Here is a tiny trained network, its code and every weight. The questions are about switching its units off for an input and a class, where a switched-off unit gives its printed mean instead of its output.

import numpy as np


def w(rows, s, z=0):
    codes = np.array(rows[::2]) - 128.0
    scale = np.full(codes.shape[1], s)
    scale[-1] = z or s
    return codes * scale


def norm(h):
    return h / np.sqrt((h * h).mean(-1, keepdims=True) + 1e-5)


def f(y):
    return np.maximum(y, 0)


def log_softmax(a):
    a = a - a.max(-1, keepdims=True)
    return a - np.log(np.exp(a).sum(-1, keepdims=True))


def net(x, mask):
    res = np.array(x, float).reshape(1, 5) / 4 @ E
    u = 0
    for l in range(2):
        y = f(norm(res) @ A[l][:, :-1].T + A[l][:, -1])
        res = res + np.where(mask[u : u + 3], y, B[l][:, -1]) @ B[l][:, :-1]
        u += 3
    return log_softmax(norm(res)[-1] @ U[:, :-1].T + U[:, -1])


A, B = {}, {}
E = w([
[159,3,50],'x0',
[32,123,48],'x1',
[199,205,175],'x2',
[190,167,30],'x3',
[14,96,163],'x4',
],0.005)
A[0] = w([
[141,108,108,3],'0.n1',
[69,250,2,93],'0.n2',
[181,167,120,237],'0.n3',
],0.0071,0.0017)
B[0] = w([
[255,114,139,137],'0.n1',
[120,216,199,253],'0.n2',
[68,126,166,233],'0.n3',
],0.0098,0.0031)
A[1] = w([
[254,80,181,209],'1.n1',
[91,68,112,220],'1.n2',
[159,79,206,251],'1.n3',
],0.007,0.0019)
B[1] = w([
[75,2,159,253],'1.n1',
[70,108,195,205],'1.n2',
[34,23,199,237],'1.n3',
],0.0073,0.0037)
U = w([
[181,107,112,102],'0',
[153,133,125,6],'1',
[149,120,102,15],'2',
[161,53,88,192],'3',
[88,211,128,237],'4',
[139,129,98,3],'5',
[6,101,171,224],'6',
[151,130,124,6],'7',
],0.014,0.0047)

Each question gives the input, the list of numbers given to net, and the class t.
The units are the neurons (one row each of A and B). Each row of codes is followed by its name. A weight is (code - 128) times the scale printed after its matrix; where a second scale follows, it is the last column's (A, B and U).
mask holds one flag per neuron, layer by layer. A switched-off neuron (its flag False) gives its mean, the last column of its row in B, instead of its output. The means were averaged over made-up inputs and are rounded, as every weight is.
A unit's drop is (log p(t) with every unit on - log p(t) with that unit switched off) / (log p(t) with every unit on - log p(t) with every unit switched off).
The circuit of an input: a set's keep is (log p(t) with only the set's units on - log p(t) with every unit switched off) / (log p(t) with every unit on - log p(t) with every unit switched off). Starting from all 6 units, units are removed one at a time, each time the one whose removal leaves the highest keep (on an exact tie, the one counted first), for as long as the keep stays at least 0.8.
units of the circuit, in order: the units of the circuit, biggest drop first
unit that matters most: the unit with the biggest drop
top k neurons: the k neurons with the biggest drops, biggest first
drop when u is switched off: that unit's drop, to one decimal
input [0,4,0,8,-1], class 4: unit that matters most -> 0.n2
input [-5,5,4,-2,3], class 4: units of the circuit, in order -> (1.n1; 1.n3; 0.n3)
input [-2,-8,-6,4,-4], class 6: top 3 neurons -> (0.n3; 1.n3; 1.n1)
input [-5,7,-8,-4,-6], class 4: top 3 neurons -> (0.n2; 1.n1; 1.n3)
input [-3,-7,5,1,-7], class 6: top 3 neurons -> (1.n1; 0.n3; 1.n3)
input [3,8,-5,8,-7], class 4: top 2 neurons -> (0.n2; 1.n1)
input [0,3,1,4,-6], class 4: top 2 neurons -> (0.n2; 0.n3)
input [-2,-4,-3,3,-7], class 6: top 2 neurons -> (0.n3; 1.n1)
input [4,7,6,-4,-3], class 4: top 2 neurons -> (1.n1; 1.n3)
input [-5,8,-2,0,1], class 4: drop when 1.n1 is switched off -> 0.2
input [-4,-4,-2,6,3], class 4: drop when 1.n3 is switched off -> 0.1
input [-8,8,-4,0,6], class 4: drop when 1.n2 is switched off -> 0.0
